Read these off the table that follows. Counting starts at 1.
1) What is the entry in the bottom-left corner?
2) What is the entry in the bottom-right corner?
3) What is the entry in row 2 and column 3?
4) What is the entry directly above 87?
5) What is the entry in row 3 and column 1?
6) What is the entry at row 2, column 1?
7) What is the entry at row 1, column 3?
8) What is the entry just right of 139?
[[53, 51, 117, 146, 51, 153, 53, 55, 69, 49, 51, 147, 148, 146],
 [130, 130, 150, 87, 147, 78, 147, 125, 145, 130, 144, 47, 52, 53],
 [147, 150, 77, 56, 148, 56, 145, 151, 100, 148, 145, 52, 56, 51],
 [113, 113, 49, 80, 55, 81, 53, 111, 49, 111, 91, 152, 149, 147],
 [96, 102, 147, 117, 146, 107, 148, 103, 150, 99, 121, 53, 52, 54],
 [148, 146, 53, 48, 112, 53, 65, 145, 55, 143, 134, 147, 150, 136],
 [86, 91, 151, 127, 137, 113, 149, 81, 144, 81, 86, 56, 53, 50],
 [48, 53, 119, 148, 52, 141, 54, 52, 55, 56, 49, 148, 144, 147],
 [142, 143, 149, 80, 148, 82, 149, 144, 152, 140, 154, 56, 53, 47],
 [142, 139, 51, 53, 144, 58, 124, 149, 75, 152, 152, 82, 116, 70],
 [105, 106, 50, 79, 53, 95, 54, 106, 53, 102, 84, 149, 146, 148]]
1) 105
2) 148
3) 150
4) 146
5) 147
6) 130
7) 117
8) 51

grid =
80	130	116	98	94	103	116	103	90	132	111	109	114
162	135	72	120	113	91	108	104	68	119	64	102	110
The smallest entry in the last column: 110
Which number is the entry directly below 130?
Answer: 135
Which number is the entry just right of 72?
Answer: 120
The top-left entry: 80
The entry directly above 119 is 132
Which number is the 5th entry in reading order?
Answer: 94
Which number is the entry just right of 109?
Answer: 114
Which number is the smallest entry in the last row?
Answer: 64

m =
77	106	63	88	59	63	80	117	90	46	131	70	85
94	168	56	125	78	143	126	85	136	76	131	127	90
112	59	111	95	120	113	103	74	91	129	49	115	104
96	145	100	108	89	97	103	129	111	82	155	91	102
125	150	105	126	119	163	139	88	130	123	114	143	108
68	84	61	84	59	53	71	106	86	51	107	67	82
Give the bottom entry of the column that holds the smallest entry.
51
Give the 3rd entry on the main diagonal.
111
The 3rd entry in reading order: 63
The 4th entry in reading order: 88
The top entry of the column that holds the largest entry -> 106
The entry in the bottom-right corner is 82
Give the entry in the top-right corner.
85
The bottom entry of the column that holds the largest entry is 84
The 3rd largest entry: 155
Give the smallest entry in the first column.
68
The largest entry in the last column is 108
The top-left entry: 77
Give the top entry of the column that holds the smallest entry.
46
The entry just left of the largest entry: 94
Give the entry just right of the largest entry.
56
Give the largest entry in the first column.
125
Give the entry directly below 119.
59
Give the largest entry in the last row.
107

Questions about the table below. Rows and columns are numbered from 1.
1) Read off the entry in the top-left corner.
2) Read off the entry in row 2 and column 1.
3) Read off the top-right entry.
4) Read off the entry in row 1 and column 2.
5) Read off the entry at row 1, column 3.
6) Read off the entry in the bottom-right corner.
7) Read off the entry directly below the largest entry.
8) Read off the centre entry.
146	149	82	41	84	151	144	75	41	91	154
91	126	108	73	95	128	102	72	100	128	97
115	61	81	137	124	66	73	130	130	72	66
122	114	101	88	78	77	84	97	111	120	123
86	109	124	121	101	80	75	89	113	125	119
73	66	77	100	123	134	128	107	82	67	69
125	112	82	77	105	126	110	81	78	106	126
1) 146
2) 91
3) 154
4) 149
5) 82
6) 126
7) 97
8) 77

X =
array([[118, 142,  81, 119,  64,  70,  87, 113,  92, 127, 137,  83, 102],
       [137,  79, 106, 146, 113, 144, 123,  85, 119, 109,  90, 150,  97],
       [106,  73, 135, 106, 152, 150, 132, 101, 127,  92,  79, 140, 113],
       [134, 121,  80, 143,  69,  99,  94,  97,  98, 128, 125, 114,  95],
       [124, 135,  80, 129,  66,  80,  89, 106,  94, 128, 133,  94,  99],
       [116, 141,  81, 117,  65,  70,  87, 113,  91, 125, 136,  82, 102],
       [123, 137,  81, 127,  65,  77,  89, 108,  93, 128, 134,  91, 100],
       [132,  79, 112, 139, 121, 146, 126,  89, 121, 106,  89, 148, 100],
       [131,  78, 112, 138, 122, 146, 126,  89, 121, 106,  88, 148, 101],
       [ 75, 110, 137,  63, 143, 101, 116, 128, 114,  91, 101,  86, 125],
       [ 80, 135, 114,  71, 108,  76,  97, 131, 100, 106, 124,  69, 120],
       [113,  72, 132, 114, 149, 152, 133,  97, 128,  94,  78, 144, 110],
       [ 85, 136, 110,  76, 103,  75,  96, 129,  99, 108, 125,  71, 118]])
Report the entry in the bottom-left corner.
Answer: 85
Report the first entry on the main diagonal.
Answer: 118
Report the entry directly below the centre entry.
Answer: 126
Report the smallest entry.
Answer: 63
Report the smallest entry in the first column.
Answer: 75
Report the largest entry in the last row.
Answer: 136
The last entry, reading row by row: 118
The 3rd-last entry, reading row by row -> 125
Report the entry just right of the centre entry.
Answer: 108
The largest entry in the first column -> 137
The bottom entry of the column that holds the smallest entry is 76
The 5th entry in reading order is 64
The 2nd entry on the main diagonal is 79
The 3rd entry on the diagonal from the top-right corner is 79
Report the entry in the top-right corner.
Answer: 102
Report the entry at the centre.
Answer: 89
The 3rd entry on the main diagonal -> 135
The entry just left of the centre entry is 77
Report the fourth entry from the end, reading row by row.
Answer: 108
The entry directly below the smallest entry -> 71
The entry just right of the smallest entry -> 143
The last entry in the row that holds the smallest entry: 125
The 2nd entry on the diagonal from the top-right corner: 150
The 2nd entry, reading row by row -> 142
Report the second entry from the end, reading row by row.
Answer: 71
Report the median of all entries.
Answer: 109
